Below are the code and all the weights of a small trained network. Each question names an input and a class and asks about switching units off, where a switched-off unit gives its printed mean instead of its output.

import numpy as np


def w(rows, s, z=0):
    codes = np.array(rows[::2]) - 128.0
    scale = np.full(codes.shape[1], s)
    scale[-1] = z or s
    return codes * scale


def f(y):
    return y / 2 * (1 + np.tanh(0.7978845608 * (y + 0.044715 * y**3)))


def log_softmax(a):
    a = a - a.max(-1, keepdims=True)
    return a - np.log(np.exp(a).sum(-1, keepdims=True))


def net(x, mask):
    res = np.array(x, float).reshape(1, 8) / 4 @ E
    y = f(res @ A[0][:, :-1].T + A[0][:, -1])
    res = res + np.where(mask, y, B[0][:, -1]) @ B[0][:, :-1]
    return log_softmax(res[-1] @ U[:, :-1].T + U[:, -1])


A, B = {}, {}
E = w([
[128,127,129,128,131,129,128,130,129,129],'x0',
[122,127,131,125,136,123,127,126,125,137],'x1',
[138,156,127,151,56,121,119,220,136,247],'x2',
[127,130,129,132,122,132,124,124,130,125],'x3',
[130,129,128,127,127,127,131,129,125,127],'x4',
[141,155,247,95,114,95,156,108,213,125],'x5',
[136,128,126,132,126,132,134,135,133,120],'x6',
[56,182,120,85,117,212,186,135,112,127],'x7',
],0.014)
A[0] = w([
[114,130,122,113,134,136,156,115,120,118,133],'n0',
[174,90,135,157,136,85,82,123,135,129,250],'n1',
[124,109,124,123,138,128,127,109,132,95,196],'n2',
[119,118,66,150,139,140,111,135,91,131,231],'n3',
[125,139,123,137,105,114,122,165,137,168,153],'n4',
[108,153,123,115,116,159,142,135,119,135,140],'n5',
[138,153,248,98,116,101,164,115,199,126,175],'n6',
[122,115,103,136,130,134,117,113,105,143,165],'n7',
[117,107,124,130,145,128,108,111,121,111,191],'n8',
[118,119,92,139,136,140,108,125,110,128,200],'n9',
[77,174,123,91,119,184,179,132,117,127,169],'n10',
[142,160,220,107,124,109,149,119,180,122,171],'n11',
[142,155,123,140,71,123,121,199,136,228,179],'n12',
[142,129,144,120,143,118,135,101,144,95,155],'n13',
[125,107,127,114,173,136,136,75,128,70,254],'n14',
[145,141,161,137,125,105,134,142,145,138,132],'n15',
[120,150,136,102,131,148,155,118,136,119,137],'n16',
[141,128,117,145,126,113,120,141,138,134,141],'n17',
[119,151,124,130,114,144,140,146,125,142,113],'n18',
[106,126,103,126,145,148,129,124,104,116,167],'n19',
[121,135,89,149,128,150,119,144,95,140,164],'n20',
[73,177,123,97,117,184,182,126,118,129,170],'n21',
[117,149,130,113,118,132,136,137,132,142,114],'n22',
[115,138,123,106,126,152,152,116,117,119,145],'n23',
[126,117,108,153,123,128,103,137,115,147,183],'n24',
[112,153,115,119,115,152,145,129,125,141,124],'n25',
],0.015,0.0098)
B[0] = w([
[116,123,121,114,145,145,128,137,130,108,150],'n0',
[178,132,109,115,46,82,110,105,116,139,211],'n1',
[136,99,98,100,129,100,158,122,94,119,181],'n2',
[167,94,110,133,114,136,119,201,98,125,206],'n3',
[129,152,158,150,110,137,104,131,156,143,170],'n4',
[121,121,136,153,160,163,152,147,132,140,160],'n5',
[95,140,162,113,132,117,125,46,157,136,251],'n6',
[141,124,117,130,124,129,130,153,126,126,159],'n7',
[136,115,97,118,119,108,146,133,106,120,172],'n8',
[150,116,95,146,119,115,143,171,92,110,176],'n9',
[87,125,135,138,252,208,151,145,137,125,206],'n10',
[102,131,158,103,133,125,133,51,154,132,223],'n11',
[157,161,180,193,113,151,87,138,158,200,227],'n12',
[113,97,119,99,122,113,128,96,112,139,178],'n13',
[128,63,81,86,128,107,160,116,100,100,246],'n14',
[124,148,146,134,119,113,115,101,135,129,155],'n15',
[100,118,128,117,152,143,141,122,140,115,159],'n16',
[132,129,134,131,110,129,110,125,132,129,141],'n17',
[134,132,137,142,149,146,132,124,130,145,146],'n18',
[124,124,107,131,135,123,132,158,115,116,170],'n19',
[137,107,120,152,130,158,115,174,116,149,176],'n20',
[93,128,135,128,236,178,152,143,137,122,208],'n21',
[126,143,157,137,157,149,137,112,151,136,141],'n22',
[99,110,124,125,155,147,133,147,136,102,158],'n23',
[163,118,121,126,109,127,105,158,123,137,162],'n24',
[121,129,143,150,174,161,145,139,132,145,153],'n25',
],0.013,0.025)
U = w([
[221,80,39,75,47,20,182,172,48,67,218],'0',
[119,77,117,42,55,7,169,2,118,123,166],'1',
[217,144,130,168,4,108,47,210,121,177,181],'2',
[142,232,197,155,42,52,50,50,193,171,120],'3',
[71,79,49,104,179,156,207,219,77,30,154],'4',
[22,93,151,14,182,164,181,68,166,53,83],'5',
[136,126,145,215,173,217,127,216,122,196,95],'6',
[84,232,218,178,177,185,175,77,208,181,5],'7',
],0.0047,0.0024)

Each question gives the input, the list of numbers given to net, and the class t.
The units are the neurons (one row each of A and B). Each row of codes is followed by its name. A weight is (code - 128) times the scale printed after its matrix; where a second scale follows, it is the last column's (A, B and U).
mask holds one flag per neuron, in row order. A switched-off neuron (its flag False) gives its mean, the last column of its row in B, instead of its output. The means were averaged over made-up inputs and are rounded, as every weight is.
A unit's drop is (log p(t) with every unit on - log p(t) with that unit switched off) / (log p(t) with every unit on - log p(t) with every unit switched off).
The circuit of an input: a set's keep is (log p(t) with only the set's units on - log p(t) with every unit switched off) / (log p(t) with every unit on - log p(t) with every unit switched off). Starting from the 12 units with the biggest drops (on a tie, the unit counted first), units are removed one at a time, each time the one whose removal leaves the highest keep (on an exact tie, the one counted first), for as long as the keep stays at least 0.8.
units of the circuit, in order: the units of the circuit, biggest drop first
most important unit: the unit with the biggest drop
top k neurons: the k neurons with the biggest drops, biggest first
drop of u: that unit's drop, to one decimal
input [-5,4,-7,-1,-2,0,1,3], class 4: units of the circuit, in order	[n6]
input [-8,-2,0,-5,3,2,5,-1], class 1: top 2 neurons	[n12 n10]
input [4,-4,-7,-7,3,4,7,0], class 1: units of the circuit, in order	[n10 n21]
input [3,0,6,8,-2,-5,-3,0], class 2: units of the circuit, in order	[n10 n21]
input [-5,-2,1,7,3,8,2,8], class 7: top 2 neurons	[n14 n2]
input [-3,5,2,-8,-8,6,3,0], class 3: top 2 neurons	[n10 n21]
input [6,0,2,-4,2,0,-2,2], class 6: top 2 neurons	[n6 n11]
input [4,-5,2,-3,4,6,0,0], class 3: top 2 neurons	[n10 n21]
input [-7,5,1,-7,-8,-7,6,1], class 6: top 4 neurons	[n14 n1 n20 n2]
input [8,-5,3,8,4,-7,7,0], class 2: top 2 neurons	[n10 n21]
input [8,4,2,0,8,0,-8,-5], class 2: top 2 neurons	[n6 n11]
input [6,-3,-4,-6,3,7,5,0], class 1: drop of n10	0.3
input [-4,-7,1,-3,-7,-6,-2,-4], class 2: drop of n14	0.4
input [8,0,1,-6,8,4,4,-4], class 3: most important unit	n14
input [-7,-2,-3,-4,-5,-1,-1,2], class 4: drop of n6	0.1
input [7,-8,-6,-2,-7,1,-7,-4], class 1: drop of n3	0.2
